Below are the code and all the weights of a small trained network. Each question names an input and a class and asks about switching units off, where a switched-off unit gives its printed mean instead of its output.

import numpy as np


def w(rows, s, z=0):
    codes = np.array(rows[::2]) - 128.0
    scale = np.full(codes.shape[1], s)
    scale[-1] = z or s
    return codes * scale


def f(y):
    return np.maximum(y, 0)


def log_softmax(a):
    a = a - a.max(-1, keepdims=True)
    return a - np.log(np.exp(a).sum(-1, keepdims=True))


def net(x, mask):
    res = np.array(x, float).reshape(1, 4) / 4 @ E
    y = f(res @ A[0][:, :-1].T + A[0][:, -1])
    res = res + np.where(mask, y, B[0][:, -1]) @ B[0][:, :-1]
    return log_softmax(res[-1] @ U[:, :-1].T + U[:, -1])


A, B = {}, {}
E = w([
[67,89,188],'x0',
[57,103,67],'x1',
[128,129,128],'x2',
[93,247,135],'x3',
],0.014)
A[0] = w([
[92,162,154,56],'N1',
[132,161,175,115],'N2',
[151,155,102,76],'N3',
[136,91,109,178],'N4',
[64,110,225,217],'N5',
[152,130,88,243],'N6',
[174,159,85,253],'N7',
[32,108,86,65],'N8',
[186,74,119,245],'N9',
[147,39,146,174],'N10',
[135,123,249,124],'N11',
[121,79,120,123],'N12',
[117,192,104,107],'N13',
[110,197,106,103],'N14',
[72,180,167,46],'N15',
[157,133,34,230],'N16',
[164,149,104,236],'N17',
[75,182,163,49],'N18',
[166,182,151,42],'N19',
[154,143,106,217],'N20',
[59,110,97,86],'N21',
[79,105,142,150],'N22',
[95,128,205,201],'N23',
[183,74,108,206],'N24',
[141,175,143,96],'N25',
[142,65,143,163],'N26',
[55,111,99,73],'N27',
[83,128,44,128],'N28',
[213,142,155,154],'N29',
[85,106,177,154],'N30',
[69,129,15,137],'N31',
],0.018,0.0046)
B[0] = w([
[130,125,33,166],'N1',
[144,144,109,172],'N2',
[143,82,176,159],'N3',
[94,136,138,185],'N4',
[238,75,100,248],'N5',
[66,142,129,182],'N6',
[112,138,174,206],'N7',
[140,102,202,216],'N8',
[21,133,78,229],'N9',
[127,117,180,253],'N10',
[151,94,50,223],'N11',
[134,109,145,191],'N12',
[141,116,201,197],'N13',
[144,99,245,202],'N14',
[146,130,48,190],'N15',
[69,126,119,217],'N16',
[117,153,183,184],'N17',
[137,133,66,190],'N18',
[143,146,138,179],'N19',
[121,147,173,173],'N20',
[134,102,181,194],'N21',
[169,78,166,187],'N22',
[163,86,69,208],'N23',
[78,146,98,221],'N24',
[166,141,138,174],'N25',
[120,101,176,218],'N26',
[157,91,202,194],'N27',
[45,131,78,206],'N28',
[96,155,191,205],'N29',
[200,84,145,199],'N30',
[34,127,70,233],'N31',
],0.011,0.015)
U = w([
[105,192,136,253],'0',
[178,119,219,32],'1',
[162,82,81,250],'2',
[190,153,18,26],'3',
[85,145,7,22],'4',
],0.013,0.0055)

Each question gives the input, the list of numbers given to net, and the class t.
The units are the neurons (one row each of A and B). Each row of codes is followed by its name. A weight is (code - 128) times the scale printed after its matrix; where a second scale follows, it is the last column's (A, B and U).
mask holds one flag per neuron, in row order. A switched-off neuron (its flag False) gives its mean, the last column of its row in B, instead of its output. The means were averaged over made-up inputs and are rounded, as every weight is.
A unit's drop is (log p(t) with every unit on - log p(t) with that unit switched off) / (log p(t) with every unit on - log p(t) with every unit switched off).
The circuit of an input: a set's keep is (log p(t) with only the set's units on - log p(t) with every unit switched off) / (log p(t) with every unit on - log p(t) with every unit switched off). Starting from the 12 units with the biggest drops (on a tie, the unit counted first), units are removed one at a time, each time the one whose removal leaves the highest keep (on an exact tie, the one counted first), for as long as the keep stays at least 0.8.
circuit, biggest first: the units of the circuit, biggest drop first
most important unit: the unit with the biggest drop
k most important neurons: the k neurons with the biggest drops, biggest first
drop when u is switched off: that unit's drop, to one decimal
input [1,-4,8,-6], class 2: circuit, biggest first => (N9)
input [-3,4,2,4], class 0: circuit, biggest first => (N14, N31, N5)
input [0,3,-4,-3], class 4: circuit, biggest first => (N14, N5)
input [-1,8,-8,4], class 0: 2 most important neurons => (N8, N31)
input [-5,8,7,0], class 4: 4 most important neurons => (N31, N28, N10, N29)
input [-1,7,3,2], class 0: 4 most important neurons => (N8, N11, N27, N31)
input [0,4,6,2], class 0: 4 most important neurons => (N5, N11, N23, N9)
input [-5,7,1,-1], class 4: 2 most important neurons => (N31, N28)
input [-5,5,-8,0], class 4: 4 most important neurons => (N31, N28, N10, N29)
input [1,4,0,-2], class 1: 4 most important neurons => (N11, N8, N23, N15)
input [2,6,6,-1], class 1: 2 most important neurons => (N8, N27)
input [3,5,-3,0], class 1: 2 most important neurons => (N8, N11)
input [6,3,-6,1], class 2: drop when N14 is switched off => 0.2
input [1,2,-3,6], class 2: most important unit => N15
input [0,-2,4,-2], class 0: drop when N5 is switched off => 0.3
input [-8,-3,4,7], class 1: drop when N23 is switched off => 0.0
